Below are the code and all the weights of a small trained network. Each question names an input and a target symbol and asks about switching units off, where a switched-off unit gives its printed mean instead of its output.

import numpy as np


def w(rows, s, z=0):
    codes = np.array(rows[::2]) - 128.0
    scale = np.full(codes.shape[1], s)
    scale[-1] = z or s
    return codes * scale


def f(y):
    return y / 2 * (1 + np.tanh(0.7978845608 * (y + 0.044715 * y**3)))


def softmax(a):
    e = np.exp(a - a.max(-1, keepdims=True))
    return e / e.sum(-1, keepdims=True)


def log_softmax(a):
    a = a - a.max(-1, keepdims=True)
    return a - np.log(np.exp(a).sum(-1, keepdims=True))


def net(x, mask):
    ids = ['αγδεζηθλμξσω'.index(c) for c in x.split()]
    T = len(ids)
    res = E[ids] + P[:T]
    r = res
    for j in range(3):
        rows = slice(3 * j, 3 * j + 3)
        q, k, v = (r @ M[0][rows].T for M in (Q, K, V))
        z = softmax(np.where(np.tri(T) > 0, q @ k.T / 3**0.5, -1e9)) @ v
        o = O[0][rows]
        res = res + np.where(mask[j], z, o[:, -1]) @ o[:, :-1]
    y = f(res @ A[0][:, :-1].T + A[0][:, -1])
    res = res + np.where(mask[3:15], y, B[0][:, -1]) @ B[0][:, :-1]
    return log_softmax(res[-1] @ U[:, :-1].T + U[:, -1])


Q, K, V, O, A, B = {}, {}, {}, {}, {}, {}
E = w([
[193,162,176,74,102],'α',
[138,122,122,121,105],'γ',
[128,141,110,116,103],'δ',
[129,114,128,115,116],'ε',
[137,117,121,149,70],'ζ',
[162,92,130,153,96],'η',
[106,119,136,137,108],'θ',
[207,108,65,89,164],'λ',
[184,94,81,136,100],'μ',
[130,4,171,124,160],'ξ',
[129,111,123,113,177],'σ',
[144,138,66,92,160],'ω',
],0.028)
P = w([
[108,92,133,6,34],'0',
[187,81,218,152,111],'1',
[147,194,149,55,164],'2',
[88,80,114,39,30],'3',
[157,114,189,169,146],'4',
[120,184,124,81,177],'5',
[79,75,107,83,46],'6',
[139,127,164,195,168],'7',
[96,174,95,99,191],'8',
[66,71,100,125,58],'9',
[201,124,182,186,130],'10',
],0.02)
Q[0] = w([
[79,158,120,77,113],'H1',
[173,130,161,123,191],'H1',
[150,113,120,128,128],'H1',
[131,178,77,64,4],'H2',
[114,59,83,126,69],'H2',
[142,216,158,192,171],'H2',
[131,182,110,142,127],'H3',
[148,192,153,209,197],'H3',
[153,173,155,204,132],'H3',
],0.018)
K[0] = w([
[109,152,137,173,207],'H1',
[180,136,179,37,133],'H1',
[191,119,67,91,117],'H1',
[103,180,65,233,159],'H2',
[52,55,48,181,138],'H2',
[154,183,216,63,28],'H2',
[180,228,174,110,53],'H3',
[193,164,240,11,80],'H3',
[162,109,186,67,44],'H3',
],0.012)
V[0] = w([
[99,103,84,163,135],'H1',
[131,122,157,81,99],'H1',
[188,174,60,166,130],'H1',
[192,53,57,95,198],'H2',
[74,143,255,104,211],'H2',
[133,128,82,188,142],'H2',
[52,36,184,89,179],'H3',
[225,108,149,97,142],'H3',
[147,97,80,162,203],'H3',
],0.0083)
O[0] = w([
[87,161,198,68,67,39],'H1',
[130,105,76,134,190,231],'H1',
[182,128,181,94,126,84],'H1',
[171,108,46,144,254,147],'H2',
[156,97,188,34,129,122],'H2',
[175,150,65,140,115,26],'H2',
[143,60,234,114,185,126],'H3',
[159,130,106,191,145,247],'H3',
[105,81,77,106,170,37],'H3',
],0.0086,0.011)
A[0] = w([
[148,72,168,151,156,88],'N1',
[132,63,197,205,117,30],'N2',
[95,115,124,226,161,191],'N3',
[78,251,132,43,155,64],'N4',
[112,179,101,55,129,68],'N5',
[125,97,129,128,27,7],'N6',
[97,151,83,114,37,254],'N7',
[175,167,154,180,176,40],'N8',
[206,79,130,170,77,73],'N9',
[4,91,85,67,108,149],'N10',
[82,117,105,74,151,194],'N11',
[185,133,58,176,164,94],'N12',
],0.013,0.0078)
B[0] = w([
[107,214,158,202,55,192],'N1',
[144,177,47,79,102,200],'N2',
[178,109,192,83,167,237],'N3',
[83,158,156,87,27,148],'N4',
[31,121,41,138,165,138],'N5',
[71,202,213,46,161,150],'N6',
[98,170,80,226,162,189],'N7',
[6,111,74,98,176,207],'N8',
[93,92,154,118,219,203],'N9',
[199,139,126,49,115,169],'N10',
[85,2,82,185,101,163],'N11',
[132,168,158,120,42,249],'N12',
],0.0095,0.017)
U = w([
[217,150,208,108,130,253],'α',
[78,100,147,147,94,110],'γ',
[72,121,103,95,98,41],'δ',
[110,120,131,98,88,130],'ε',
[59,149,132,122,80,3],'ζ',
[96,121,96,109,233,153],'η',
[133,158,138,11,89,23],'θ',
[209,155,119,79,79,97],'λ',
[138,143,114,175,89,111],'μ',
[109,110,194,133,19,147],'ξ',
[106,69,149,72,118,144],'σ',
[145,118,45,83,175,61],'ω',
],0.012,0.0073)

Each question gives the input, a string of symbols that net reads in full, and the target symbol t.
The units are the heads (3 rows each of Q, K, V and O) and the neurons (one row each of A and B). Each row of codes is followed by its name. A weight is (code - 128) times the scale printed after its matrix; where a second scale follows, it is the last column's (O, A, B and U).
mask holds one flag per unit, heads first, then neurons. A switched-off unit (its flag False) gives its mean, the last column of its rows in O or B, instead of its output. The means were averaged over made-up inputs and are rounded, as every weight is.
A unit's drop is (log p(t) with every unit on - log p(t) with that unit switched off) / (log p(t) with every unit on - log p(t) with every unit switched off).
The circuit of an input: a set's keep is (log p(t) with only the set's units on - log p(t) with every unit switched off) / (log p(t) with every unit on - log p(t) with every unit switched off). Starting from the 12 units with the biggest drops (on a tie, the unit counted first), units are removed one at a time, each time the one whose removal leaves the highest keep (on an exact tie, the one counted first), for as long as the keep stays at least 0.8.
circuit, biggest first: the units of the circuit, biggest drop first
most important unit: the unit with the biggest drop
k most important neurons: the k neurons with the biggest drops, biggest first
which heads matter: for each layer, one digit per head in row order, 1 if its drop is at least 0.15 and else 0, layers parted by /
input α α ξ, target γ: which heads matter	010
input δ ξ ω, target δ: 4 most important neurons	N4, N12, N5, N11
input α α λ σ α ω α α ξ λ, target ξ: circuit, biggest first	N1, H3, N8
input λ ζ σ γ σ α α, target σ: most important unit	H3
input μ ε α ζ η α μ, target μ: 2 most important neurons	N7, N12
input α α ω μ σ α α γ, target α: which heads matter	100
input θ α δ, target ζ: which heads matter	001
input ζ ζ σ ζ, target σ: which heads matter	011
input λ α α θ α ω σ, target ω: which heads matter	101
input θ μ η θ ε α λ, target λ: which heads matter	010
input σ σ σ μ ζ, target α: 3 most important neurons	N3, N7, N11
input μ α ζ δ σ γ θ, target σ: which heads matter	011
input σ α μ σ ζ η α α, target η: which heads matter	000
input σ η σ ξ α α η, target η: most important neuron	N7
input δ δ ω α σ ζ ζ α η, target α: which heads matter	000
input μ α α α η ζ θ, target θ: 4 most important neurons	N10, N6, N1, N8
input α α η η α λ η, target λ: circuit, biggest first	N12, H2, N3
input α λ α α μ σ θ ζ ξ α ζ, target η: which heads matter	001
input σ η δ η α α ζ α α ξ, target ξ: which heads matter	101
input α α ζ μ μ θ, target ξ: circuit, biggest first	H2, H1, N4
input γ η ζ α ε α θ ζ, target η: 4 most important neurons	N8, N9, N12, N2
input λ σ σ ε α ω σ ζ, target α: most important unit	N3
input α ζ μ σ α η λ μ ζ α, target μ: which heads matter	011
input η ζ α θ ζ α δ σ, target α: which heads matter	000
input μ ξ η λ, target ξ: 2 most important neurons	N1, N11
